Small tables with named rows and columns. After each table, cells are looked up by row and column.

ses:
	sol	zozeter	puge	pofeda	teb
tas	40.4	39.9	37.4	68.8	47.4
mufi	63.8	47.2	40.8	70.9	37.6
mapinef	63.0	61.6	64.7	71.8	62.8
fekemup	53.6	55.0	61.9	66.8	78.9
puver	51.1	55.1	85.7	37.7	52.2
romoto	53.3	60.6	67.2	60.8	87.4
lefad	46.3	51.1	55.0	63.9	36.3
kefi	56.8	58.0	45.7	37.2	24.8
dum	75.9	56.3	39.5	47.4	44.9
vokonim	54.0	74.3	57.8	47.8	60.5
gafe	52.2	56.8	43.2	85.8	78.2
bup	62.7	62.7	66.0	71.0	62.9
zigule	48.4	59.4	77.3	52.9	82.2
zor	65.9	63.1	40.2	72.8	70.1

What is the sol of tas in ses?
40.4
What is the puge of tas in ses?
37.4
What is the teb of dum in ses?
44.9
What is the sol of vokonim in ses?
54.0
What is the teb of fekemup in ses?
78.9
What is the pofeda of mufi in ses?
70.9
Row with the largest zozeter: vokonim

muf:
cols = kuv, saguv
fidovem: [37039, 18214]
kosose: [31822, 63076]
mavoma: [32011, 26066]
vur: [40207, 34220]
bekesel: [52559, 60724]
zeka: [15452, 23462]
muvaz: [15394, 77236]
rivave: [7269, 56618]
ris: [33557, 44236]
deve: [15514, 80491]
pamemu: [48817, 25764]

ris, kuv: 33557
vur, saguv: 34220
ris, saguv: 44236
vur, kuv: 40207
mavoma, kuv: 32011
fidovem, kuv: 37039
pamemu, saguv: 25764
muvaz, saguv: 77236
muvaz, kuv: 15394
pamemu, kuv: 48817
Row with the largest saguv: deve

kegike =
         ganav  loze  gafiti  tadi  rekez  beve
miti       200    54      34    79     89   163
durana     219    64      24    83     82   162
dumo       188    33      38    74     88   143
bitu       173    46      53    62     99   159
sokuz      203    52      28    87     93   173
dutaru     197    43      35    72     86   143
kun        201    30      25    83     84   144
kop        188    36      35    82     94   160
rap        176    27      46    66     92   137
reradup    197    26      25    87     90   153

ganav of durana is 219
ganav of rap is 176
beve of dutaru is 143
loze of dumo is 33
rekez of bitu is 99
ganav of dumo is 188
ganav of bitu is 173
beve of rap is 137
tadi of bitu is 62
loze of sokuz is 52
rekez of dumo is 88
gafiti of dumo is 38

femaf:
        lir  vepi  kot  sepon  digapen  lefaf  nozov  dip  tefatos  zibelil
ros      43    32   83     32       74     20     34   52       29       47
ziki     56    49   76     49       77     21     42   57       21       44
fuduf    64    66   66     66       75     30     48   61       17       41
todel    14     7   57      7       52     56     32   33       57       59
dufel    64    91   40     91       55     57     52   61       22       39
monipu   29    18   81     18       68     27     29   44       39       52

todel, lefaf: 56
fuduf, sepon: 66
ziki, dip: 57
dufel, digapen: 55
dufel, sepon: 91
dufel, tefatos: 22
ziki, digapen: 77
ziki, vepi: 49
ros, nozov: 34
monipu, zibelil: 52
todel, vepi: 7
fuduf, zibelil: 41
monipu, vepi: 18
ros, tefatos: 29
ros, lir: 43
fuduf, dip: 61
dufel, kot: 40
todel, nozov: 32
ros, sepon: 32

funebo
|  | tes | bife | zogole | mazi | samebo | mav | lomisor |
|---|---|---|---|---|---|---|---|
| nobapo | 90 | 61 | 149 | 116 | 231 | 43 | 53 |
| buvam | 75 | 79 | 79 | 82 | 81 | 82 | 82 |
| panamev | 83 | 81 | 80 | 79 | 82 | 76 | 79 |
| padis | 73 | 78 | 82 | 85 | 82 | 85 | 85 |
| luvuz | 199 | 55 | 164 | 29 | 72 | 54 | 19 |
| rumizo | 62 | 60 | 89 | 100 | 118 | 110 | 101 |
| kuv | 119 | 118 | 115 | 101 | 84 | 103 | 97 |
| gorari | 104 | 46 | 119 | 74 | 78 | 109 | 90 |
| sutipa | 83 | 71 | 84 | 76 | 68 | 95 | 84 |

What is the mav of buvam in funebo? 82
What is the mazi of gorari in funebo? 74
What is the samebo of nobapo in funebo? 231
What is the mazi of luvuz in funebo? 29
What is the zogole of padis in funebo? 82
What is the samebo of luvuz in funebo? 72
What is the samebo of gorari in funebo? 78
What is the samebo of panamev in funebo? 82
What is the tes of sutipa in funebo? 83
What is the lomisor of kuv in funebo? 97
What is the bife of luvuz in funebo? 55
What is the samebo of rumizo in funebo? 118
Which row has the largest samebo? nobapo

Table bim
|  | duveni | dato |
|---|---|---|
| bem | 4.8 | -64.3 |
| kibopo | 29.9 | -51.4 |
| moti | -37.0 | 83.6 |

What is the duveni of kibopo in bim?
29.9
What is the dato of bem in bim?
-64.3
What is the duveni of moti in bim?
-37.0
What is the dato of kibopo in bim?
-51.4
What is the duveni of bem in bim?
4.8
What is the dato of moti in bim?
83.6
Row with the largest duveni: kibopo

mezenip
          sinu  fofeta     saz
kiz      27224  -25463  -84654
kad       1411   52686  -55674
lat      10208   13400    9994
dudina   13624  -71018   29744
fode      9605     196   17256
rilasum  28704   -4024  -59958
bakivo   42335  -65521    6044

rilasum, sinu => 28704
lat, sinu => 10208
kiz, sinu => 27224
rilasum, fofeta => -4024
bakivo, saz => 6044
bakivo, sinu => 42335
dudina, saz => 29744
kiz, fofeta => -25463
lat, saz => 9994
fode, sinu => 9605

tez =
           vap  sababif    per    tal  sibof  totet  nulagi    pag    fon
vipagak   0.19    -0.29  -0.33  -0.26  -0.54   0.53   -0.35  -0.47  -0.75
sefoza   -0.45    -0.40  -0.26  -0.19  -0.04  -0.01   -0.29  -0.27   0.65
lud      -0.01    -0.04  -0.14   0.17  -0.26   0.31   -0.27   0.01   0.38
beviriz   0.00     0.17   0.05  -0.20  -0.99   0.05   -0.25   0.19  -0.17
banop     0.19     0.24  -0.20  -0.48  -0.47   0.15    0.21   0.43   0.71
pez      -0.23    -0.21  -0.42  -0.19  -0.09   0.05   -0.11  -0.22  -0.10
pones    -0.29    -0.38  -0.31  -0.28  -0.02  -0.32   -0.22  -0.49  -0.59
par      -0.14    -0.18  -0.29   0.31  -0.44  -0.01   -0.25  -0.70  -0.96
tobudu   -0.14    -0.12  -0.32   0.11  -0.74   0.54   -0.34  -0.27  -0.28

fon of sefoza is 0.65
sibof of vipagak is -0.54
tal of pones is -0.28
nulagi of par is -0.25
per of lud is -0.14
totet of tobudu is 0.54
per of par is -0.29
vap of pones is -0.29
sababif of vipagak is -0.29
Which row has the largest per? beviriz

numir
           lis  tovan   vele  sasali    viz    pap    vuk  mulas
puvos    0.474  0.499  0.551   0.457  0.543  0.694  0.631  0.382
poz      0.554  0.496  0.458   0.427  0.334  0.468  0.611  0.533
ponugam  0.520  0.475  0.445   0.563  0.498  0.498  0.515  0.476
zupi     0.351  0.733  0.224   0.347  0.757  0.280  0.275  0.405
birelok  0.498  0.464  0.466   0.512  0.248  0.430  0.610  0.590
kozanef  0.607  0.523  0.513   0.499  0.470  0.612  0.534  0.492
fifami   0.599  0.472  0.500   0.504  0.512  0.605  0.540  0.467
nime     0.423  0.489  0.505   0.505  0.535  0.436  0.433  0.399
fab      0.502  0.239  0.367   0.586  0.481  0.393  0.349  0.500
mubivu   0.322  0.530  0.453   0.620  0.300  0.323  0.602  0.548
zaz      0.496  0.482  0.474   0.444  0.480  0.473  0.469  0.476
rubi     0.485  0.465  0.505   0.456  0.474  0.455  0.451  0.447

rubi, viz => 0.474
nime, vuk => 0.433
puvos, viz => 0.543
zupi, tovan => 0.733
mubivu, viz => 0.300
birelok, vuk => 0.610
zupi, lis => 0.351
fifami, lis => 0.599
fifami, tovan => 0.472
fifami, sasali => 0.504
zupi, viz => 0.757
zaz, viz => 0.480
ponugam, pap => 0.498
fab, pap => 0.393
nime, viz => 0.535
rubi, pap => 0.455
puvos, tovan => 0.499
mubivu, pap => 0.323

